Below is a small trained network, with its code and all its weights. Each question gives an input and a target symbol and asks what happens when units are switched off, that is, made to give their printed mean instead of their output.

import numpy as np


def w(rows, s, z=0):
    codes = np.array(rows[::2]) - 128.0
    scale = np.full(codes.shape[1], s)
    scale[-1] = z or s
    return codes * scale


def softmax(a):
    e = np.exp(a - a.max(-1, keepdims=True))
    return e / e.sum(-1, keepdims=True)


def log_softmax(a):
    a = a - a.max(-1, keepdims=True)
    return a - np.log(np.exp(a).sum(-1, keepdims=True))


def net(x, mask):
    ids = ['Θαβγδεζηλμξπστφψ'.index(c) for c in x.split()]
    T = len(ids)
    res = E[ids] + P[:T]
    u = 0
    for l in range(3):
        r = res
        for j in range(3):
            rows = slice(2 * j, 2 * j + 2)
            q, k, v = (r @ M[l][rows].T for M in (Q, K, V))
            z = softmax(np.where(np.tri(T) > 0, q @ k.T / 2**0.5, -1e9)) @ v
            o = O[l][rows]
            res = res + np.where(mask[u + j], z, o[:, -1]) @ o[:, :-1]
        u += 3
    return log_softmax(res[-1] @ U[:, :-1].T + U[:, -1])


Q, K, V, O = {}, {}, {}, {}
E = w([
[172,166,177],'Θ',
[176,151,158],'α',
[139,153,98],'β',
[186,136,135],'γ',
[154,165,108],'δ',
[79,181,189],'ε',
[120,173,172],'ζ',
[156,59,63],'η',
[176,125,136],'λ',
[128,121,111],'μ',
[137,116,104],'ξ',
[24,150,113],'π',
[141,107,208],'σ',
[42,118,144],'τ',
[247,106,143],'φ',
[45,82,42],'ψ',
],0.012)
P = w([
[136,129,135],'0',
[140,140,133],'1',
[171,234,32],'2',
[85,53,171],'3',
[135,126,146],'4',
[166,224,22],'5',
[86,48,170],'6',
[138,127,146],'7',
[130,192,32],'8',
[97,58,169],'9',
[150,129,147],'10',
[89,188,6],'11',
[116,68,179],'12',
],0.011)
Q[0] = w([
[187,121,141],'L0H0',
[163,106,145],'L0H0',
[110,8,163],'L0H1',
[117,24,138],'L0H1',
[130,134,103],'L0H2',
[121,71,220],'L0H2',
],0.014)
K[0] = w([
[123,170,125],'L0H0',
[129,165,130],'L0H0',
[99,13,238],'L0H1',
[93,4,196],'L0H1',
[137,147,161],'L0H2',
[59,46,29],'L0H2',
],0.014)
V[0] = w([
[89,195,98],'L0H0',
[158,180,151],'L0H0',
[152,255,21],'L0H1',
[172,165,115],'L0H1',
[157,158,191],'L0H2',
[77,75,79],'L0H2',
],0.0077)
O[0] = w([
[176,137,128,150],'L0H0',
[127,145,152,128],'L0H0',
[130,254,127,255],'L0H1',
[103,168,128,146],'L0H1',
[128,169,104,92],'L0H2',
[139,96,163,139],'L0H2',
],0.0095,0.0016)
Q[1] = w([
[202,125,51],'L1H0',
[254,171,24],'L1H0',
[115,77,38],'L1H1',
[213,241,129],'L1H1',
[99,130,63],'L1H2',
[108,128,110],'L1H2',
],0.0093)
K[1] = w([
[239,99,104],'L1H0',
[251,118,148],'L1H0',
[146,92,92],'L1H1',
[163,140,172],'L1H1',
[143,139,148],'L1H2',
[147,135,136],'L1H2',
],0.015)
V[1] = w([
[2,154,148],'L1H0',
[93,121,111],'L1H0',
[147,130,201],'L1H1',
[149,146,216],'L1H1',
[116,143,84],'L1H2',
[93,151,82],'L1H2',
],0.012)
O[1] = w([
[2,144,156,179],'L1H0',
[62,134,99,131],'L1H0',
[144,196,215,41],'L1H1',
[130,221,206,50],'L1H1',
[144,166,63,230],'L1H2',
[114,196,38,252],'L1H2',
],0.0086,0.0017)
Q[2] = w([
[91,159,2],'L2H0',
[147,177,90],'L2H0',
[108,119,115],'L2H1',
[161,156,117],'L2H1',
[101,191,193],'L2H2',
[153,149,62],'L2H2',
],0.006)
K[2] = w([
[34,123,1],'L2H0',
[79,100,140],'L2H0',
[123,136,119],'L2H1',
[146,103,121],'L2H1',
[106,190,147],'L2H2',
[85,122,91],'L2H2',
],0.0085)
V[2] = w([
[53,31,76],'L2H0',
[241,96,229],'L2H0',
[129,137,125],'L2H1',
[137,254,105],'L2H1',
[24,71,225],'L2H2',
[165,132,107],'L2H2',
],0.0049)
O[2] = w([
[72,71,87,149],'L2H0',
[203,62,236,3],'L2H0',
[134,131,127,136],'L2H1',
[159,164,119,229],'L2H1',
[3,130,203,85],'L2H2',
[203,113,127,135],'L2H2',
],0.0058,0.0042)
U = w([
[172,194,230,35],'Θ',
[182,165,182,77],'α',
[136,191,53,145],'β',
[203,134,139,108],'γ',
[166,219,53,132],'δ',
[29,204,247,35],'ε',
[100,195,209,120],'ζ',
[225,9,19,107],'η',
[181,103,149,196],'λ',
[135,108,114,171],'μ',
[150,95,100,174],'ξ',
[27,165,94,248],'π',
[106,72,255,139],'σ',
[36,111,179,155],'τ',
[225,38,177,125],'φ',
[59,26,18,1],'ψ',
],0.0061,0.0064)

Each question gives the input, a string of symbols that net reads in full, and the target symbol t.
The units are the heads (2 rows each of Q, K, V and O). Each row of codes is followed by its name. A weight is (code - 128) times the scale printed after its matrix; where a second scale follows, it is the last column's (O and U).
mask holds one flag per head, layer by layer. A switched-off head (its flag False) gives its mean, the last column of its rows in O, instead of its output. The means were averaged over made-up inputs and are rounded, as every weight is.
A unit's drop is (log p(t) with every unit on - log p(t) with that unit switched off) / (log p(t) with every unit on - log p(t) with every unit switched off).
The circuit of an input: a set's keep is (log p(t) with only the set's units on - log p(t) with every unit switched off) / (log p(t) with every unit on - log p(t) with every unit switched off). Starting from all 9 units, units are removed one at a time, each time the one whose removal leaves the highest keep (on an exact tie, the one counted first), for as long as the keep stays at least 0.8.
units of the circuit, in order: the units of the circuit, biggest drop first
unit that matters most: the unit with the biggest drop
heads that matter: for each layer, one digit per head in row order, 1 if its drop is at least 0.15 and else 0, layers parted by /
input σ ε σ α, target σ: unit that matters most	L0H1
input σ δ η Θ σ η η η α Θ φ π, target δ: units of the circuit, in order	[L0H1, L1H0]
input η ζ δ η η, target η: units of the circuit, in order	[L1H0, L0H1]
input Θ γ η ε σ ψ ε, target ψ: heads that matter	011 / 010 / 000
input α μ η η δ δ γ σ ξ, target δ: units of the circuit, in order	[L0H1, L2H2]
input ε η ψ γ, target ψ: units of the circuit, in order	[L1H1, L0H1, L1H0]
input ψ ψ ζ ξ, target ψ: units of the circuit, in order	[L1H1, L2H0]
input η π λ γ τ ψ ε, target ψ: units of the circuit, in order	[L1H1, L0H1]
input η ξ β φ π ε Θ Θ, target Θ: units of the circuit, in order	[L1H1, L0H1, L2H0, L1H0]
input ψ φ σ β ε ψ Θ ψ η α δ ψ γ, target ψ: units of the circuit, in order	[L1H1, L0H1, L1H0, L0H2]
input η π ψ η η π ε δ α ε σ, target σ: units of the circuit, in order	[L0H2, L0H1, L1H0, L1H2]
input ξ φ ε φ, target φ: units of the circuit, in order	[L2H0, L1H0, L1H2]
input ε η ψ η, target ψ: heads that matter	000 / 110 / 000
input ξ ψ ψ λ η π τ φ, target φ: heads that matter	001 / 100 / 100
input σ ζ ψ Θ, target ψ: units of the circuit, in order	[L0H1, L1H1, L1H0]
input η η α γ, target η: heads that matter	010 / 110 / 000
input φ π ψ π Θ π β π τ ψ Θ ψ δ, target ψ: units of the circuit, in order	[L1H1, L0H1, L1H0, L2H0]
input η Θ Θ ε α ζ π η ξ π ψ ψ τ, target ψ: heads that matter	000 / 010 / 000
input π ξ β α π ψ η η Θ, target δ: heads that matter	010 / 000 / 000
input λ ψ ψ ψ, target ψ: units of the circuit, in order	[L1H1, L2H0]
input γ λ ε, target δ: units of the circuit, in order	[L0H1, L2H2, L1H0]
input η Θ ε α η π τ ψ η μ ψ π π, target ψ: units of the circuit, in order	[L1H1, L0H1]
input η η σ ε, target σ: heads that matter	011 / 001 / 100
input σ α η ε π η η π Θ τ ψ ψ λ, target ψ: heads that matter	010 / 110 / 000
input σ π ε ψ μ σ ε, target σ: unit that matters most	L0H2
input η η Θ λ β Θ δ λ ψ η, target ψ: unit that matters most	L1H1
input ψ φ η ξ α ψ ψ Θ ζ, target δ: unit that matters most	L0H1
input η σ η η Θ η Θ η, target η: heads that matter	000 / 110 / 000
input μ η λ β ψ ψ Θ Θ γ η ψ π α, target ψ: heads that matter	010 / 110 / 000
input γ β ψ μ η π, target δ: heads that matter	010 / 000 / 001
